[[122 127 123 131 144 136]
 [124 126 149 130 125 130]
 [128 133 128 120 127 130]
 [155 132 147 123 120 123]
 [109 134 141 134 129 119]
 [138 125 154 118 139 133]]
->
[[138 125 154 118 139 133]
 [124 126 149 130 125 130]
 [122 127 123 131 144 136]
 [155 132 147 123 120 123]
 [128 133 128 120 127 130]
 [109 134 141 134 129 119]]

[[137 142 135 140]
 [119 137 126 105]
 [121 132 126 128]
 [138 139 133 137]
 [141 135 133 138]
 [145 136 136 139]]
->
[[121 132 126 128]
 [141 135 133 138]
 [145 136 136 139]
 [119 137 126 105]
 [138 139 133 137]
 [137 142 135 140]]

[[134 140 128 121 135 126 139 140 138 130 128]
 [120 106 133 146 115 133 110 107 109 130 131]]
->
[[120 106 133 146 115 133 110 107 109 130 131]
 [134 140 128 121 135 126 139 140 138 130 128]]

[[137 135 139 129 137 122 124 112 130 126 144]
 [130 129 121 115 144 155 128 144 138 124 143]
 [123 120 125 132 108 129 135 145 124 133 144]
 [132 130 135 128 146 143 139 118 100 130 123]]
->
[[123 120 125 132 108 129 135 145 124 133 144]
 [130 129 121 115 144 155 128 144 138 124 143]
 [132 130 135 128 146 143 139 118 100 130 123]
 [137 135 139 129 137 122 124 112 130 126 144]]

[[127 132 127 136 130 136 116 126]
 [118 117 112 116 115 126 152 135]
 [146 137 129 139 143 111 126 128]
 [130 130 126 135 126 147 145 140]]
->
[[118 117 112 116 115 126 152 135]
 [130 130 126 135 126 147 145 140]
 [127 132 127 136 130 136 116 126]
 [146 137 129 139 143 111 126 128]]

[[144 125 113]
 [126 140 103]
 [110 139 105]
 [101 115 108]
 [122 122 144]
 [ 98 113 124]
 [106 106 137]
 [136 126 117]]
->
[[106 106 137]
 [ 98 113 124]
 [101 115 108]
 [122 122 144]
 [144 125 113]
 [136 126 117]
 [110 139 105]
 [126 140 103]]
---
[[149 105 151 106 105 151 154 149 116 108 157 139 149 104 106]
 [137 142 157 107 152 108 107 128 154 144 114 142 102 136 103]
 [148 102 158 105 152 104 153 107 120 127 141 101 154 121 106]
 [100 153 110 104 106 105 148 105 122 153 149 102 114 150 111]
 [152 145 114 138 112 109 104 109 143  99 108 106 101 148 156]
 [105 154 106 107 153 105 102 106 104 145 102 118 127 145 153]]
->
[[105 154 106 107 153 105 102 106 104 145 102 118 127 145 153]
 [152 145 114 138 112 109 104 109 143  99 108 106 101 148 156]
 [100 153 110 104 106 105 148 105 122 153 149 102 114 150 111]
 [148 102 158 105 152 104 153 107 120 127 141 101 154 121 106]
 [137 142 157 107 152 108 107 128 154 144 114 142 102 136 103]
 [149 105 151 106 105 151 154 149 116 108 157 139 149 104 106]]

[[109 140 143 125 107 135 141 148 144 151 112 150 109]
 [111 149 148 150 110 145 150 105 149 152 143 148 107]]
->
[[111 149 148 150 110 145 150 105 149 152 143 148 107]
 [109 140 143 125 107 135 141 148 144 151 112 150 109]]

[[127 127 117 132 128 131 127 135 130]
 [132 131 131 131 136 129 134 130 133]
 [107 112 132 111 100 121 107 113 106]
 [123 126 137 121 117 121 121 119 118]
 [124 126 124 128 121 127 123 127 123]
 [120 121 150 110 109 118 117 106 110]
 [112 115 144 107  98 118 109 105 103]
 [133 131 115 137 136 135 132 139 137]]
->
[[133 131 115 137 136 135 132 139 137]
 [112 115 144 107  98 118 109 105 103]
 [120 121 150 110 109 118 117 106 110]
 [124 126 124 128 121 127 123 127 123]
 [123 126 137 121 117 121 121 119 118]
 [107 112 132 111 100 121 107 113 106]
 [132 131 131 131 136 129 134 130 133]
 [127 127 117 132 128 131 127 135 130]]

[[138 124 140 140 126 133 131 127 125 137 128 132 132]
 [134 136 151 137 128 131 134 134 131 135 130 123 133]
 [116 123 129 134 127 130 129 127 125 113 129 124 131]]
->
[[116 123 129 134 127 130 129 127 125 113 129 124 131]
 [134 136 151 137 128 131 134 134 131 135 130 123 133]
 [138 124 140 140 126 133 131 127 125 137 128 132 132]]

[[133 157 157 129 129 130 128 130]
 [139 135 135 138 130 130 132 132]
 [139 143 143 129 129 134 130 132]
 [143 140 140 130 131 128 134 131]
 [139 138 138 130 135 129 136 130]
 [140 134 134 135 131 129 135 132]
 [140 131 131 131 130 129 143 132]]
->
[[140 131 131 131 130 129 143 132]
 [140 134 134 135 131 129 135 132]
 [139 138 138 130 135 129 136 130]
 [143 140 140 130 131 128 134 131]
 [139 143 143 129 129 134 130 132]
 [139 135 135 138 130 130 132 132]
 [133 157 157 129 129 130 128 130]]

[[129 113 137]
 [129 114 135]
 [138 152 137]]
->
[[138 152 137]
 [129 114 135]
 [129 113 137]]

[[121 122]
 [103 153]
 [122 124]
 [117 136]
 [142 114]
 [133 122]
 [147 124]
 [123 138]
 [134 127]
 [130 143]
 [131 117]
 [125 112]]
->
[[125 112]
 [131 117]
 [130 143]
 [134 127]
 [123 138]
 [147 124]
 [133 122]
 [142 114]
 [117 136]
 [122 124]
 [103 153]
 [121 122]]
---
[[129 116 115 137 139 139 121 107]
 [144 141 108 112 122 111 130 130]
 [150 129 110 110 140 114 144 120]
 [120 139 148 136 122 134 130 148]
 [146 145 117 111 123 110 137 138]
 [113 114 128 143 132 143 115 113]
 [122 132 141 133 124 131 128 139]
 [127 127 127 127 128 128 128 127]]
->
[[129 116 115 137 139 139 121 107]
 [150 129 110 110 140 114 144 120]
 [146 145 117 111 123 110 137 138]
 [122 132 141 133 124 131 128 139]]

[[120 144 113 113 146 107 107 122 115 112 116 113 146 116 106]
 [133 128 132 132 123 134 134 132 131 134 132 135 127 125 132]]
->
[[120 144 113 113 146 107 107 122 115 112 116 113 146 116 106]]

[[111 118 124]
 [138 106 123]
 [143 109 124]
 [116 121 125]
 [115 122 126]]
->
[[111 118 124]
 [143 109 124]
 [115 122 126]]

[[128 135 125 127 130]
 [122 133 123 128 114]
 [126 131 122 123 103]
 [130 136 125 131 133]
 [132 131 122 125 129]]
->
[[128 135 125 127 130]
 [126 131 122 123 103]
 [132 131 122 125 129]]

[[148 145 137 107 106 109]
 [123 126 140 130 134 151]
 [127 123 138 122 123 142]
 [134 130 134 124 122 129]
 [120 129 136 138 144 152]
 [139 130 140 118 116 130]
 [121 127 114 144 144 122]]
->
[[148 145 137 107 106 109]
 [127 123 138 122 123 142]
 [120 129 136 138 144 152]
 [121 127 114 144 144 122]]

[[112 147 147 115 127 133 131 125]
 [119 128 147 128 129 125 124 122]
 [144 114 136 133 129 138 142 113]
 [123 138 132 114 108 127 118 125]
 [126 131 133 136 123 140 135 123]
 [130 122 111 136 134 114 142 117]
 [137 127 120 129 127 120 116 147]
 [131 111 120 135 128 124 153 119]
 [138 122 112 125 149 117 130 141]
 [129 118 109 133 149 118 128 124]
 [140 129 118 128 131 120 118 145]
 [129 127 122 132 120 128 115 150]]
->
[[112 147 147 115 127 133 131 125]
 [144 114 136 133 129 138 142 113]
 [126 131 133 136 123 140 135 123]
 [137 127 120 129 127 120 116 147]
 [138 122 112 125 149 117 130 141]
 [140 129 118 128 131 120 118 145]]

[[131 127 130 134 127 123 131 126 127 130 127 127 127]
 [127 131 126 124 125 133 126 128 127 126 127 132 128]
 [130 131 127 129 123 129 128 126 125 127 125 132 127]
 [129 118 118 119 145 145 118 145 158 121 151 116 144]
 [127 131 125 124 125 134 126 128 127 126 126 132 128]
 [125 131 124 120 126 136 124 129 127 125 127 132 129]
 [130 126 136 141 127 111 135 122 120 135 123 125 122]]
->
[[131 127 130 134 127 123 131 126 127 130 127 127 127]
 [130 131 127 129 123 129 128 126 125 127 125 132 127]
 [127 131 125 124 125 134 126 128 127 126 126 132 128]
 [130 126 136 141 127 111 135 122 120 135 123 125 122]]

[[151 118 130 133  99 157 136 104 113 156 118  99 119 152 115 127]
 [151 146 153 131 153 134 123 153 106 131 112 131 101 152 138 144]
 [150 134 125 139 102  99 143 148 132 143 106 142 102 100 156 143]
 [111 135 144 141 136 114 141 113 140 103 151 155 130 108 123 103]
 [130 157 135 139 115 121 136 135 114 102 127 101 102 112 108 131]]
->
[[151 118 130 133  99 157 136 104 113 156 118  99 119 152 115 127]
 [150 134 125 139 102  99 143 148 132 143 106 142 102 100 156 143]
 [130 157 135 139 115 121 136 135 114 102 127 101 102 112 108 131]]

[[139 152 134 135 139 131 133 124 124 118 134]
 [137 150 131 135 137 125 134 119 122 117 136]]
->
[[139 152 134 135 139 131 133 124 124 118 134]]
---
[[125 122 104 148]
 [122 125 103 136]
 [121 147 146 130]]
->
[[122 104]
 [125 103]]

[[115 119 125 104]
 [122 109 136 137]
 [139 125 130 125]
 [133 124 131 130]
 [119 121 133 141]]
->
[[119 125]
 [109 136]]

[[133 154 153 117]
 [122 147 116 117]
 [151 150 129 147]]
->
[[154 153]
 [147 116]]

[[118 145 135 138 133]
 [119 122 154 123 141]
 [118 141 122 146 122]
 [147 123 131 120 120]]
->
[[145 135]
 [122 154]]

[[121 103 155]
 [137 138 125]]
->
[[103 155]
 [138 125]]

[[130 117 101]
 [127 132 130]
 [120 124 120]]
->
[[117 101]
 [132 130]]

[[138 124 147]
 [125 141 156]
 [139 114 142]
 [114 120 136]
 [139 135 136]]
->
[[124 147]
 [141 156]]

[[105 142 149 145 145]
 [131 111 106 111 111]]
->
[[142 149]
 [111 106]]
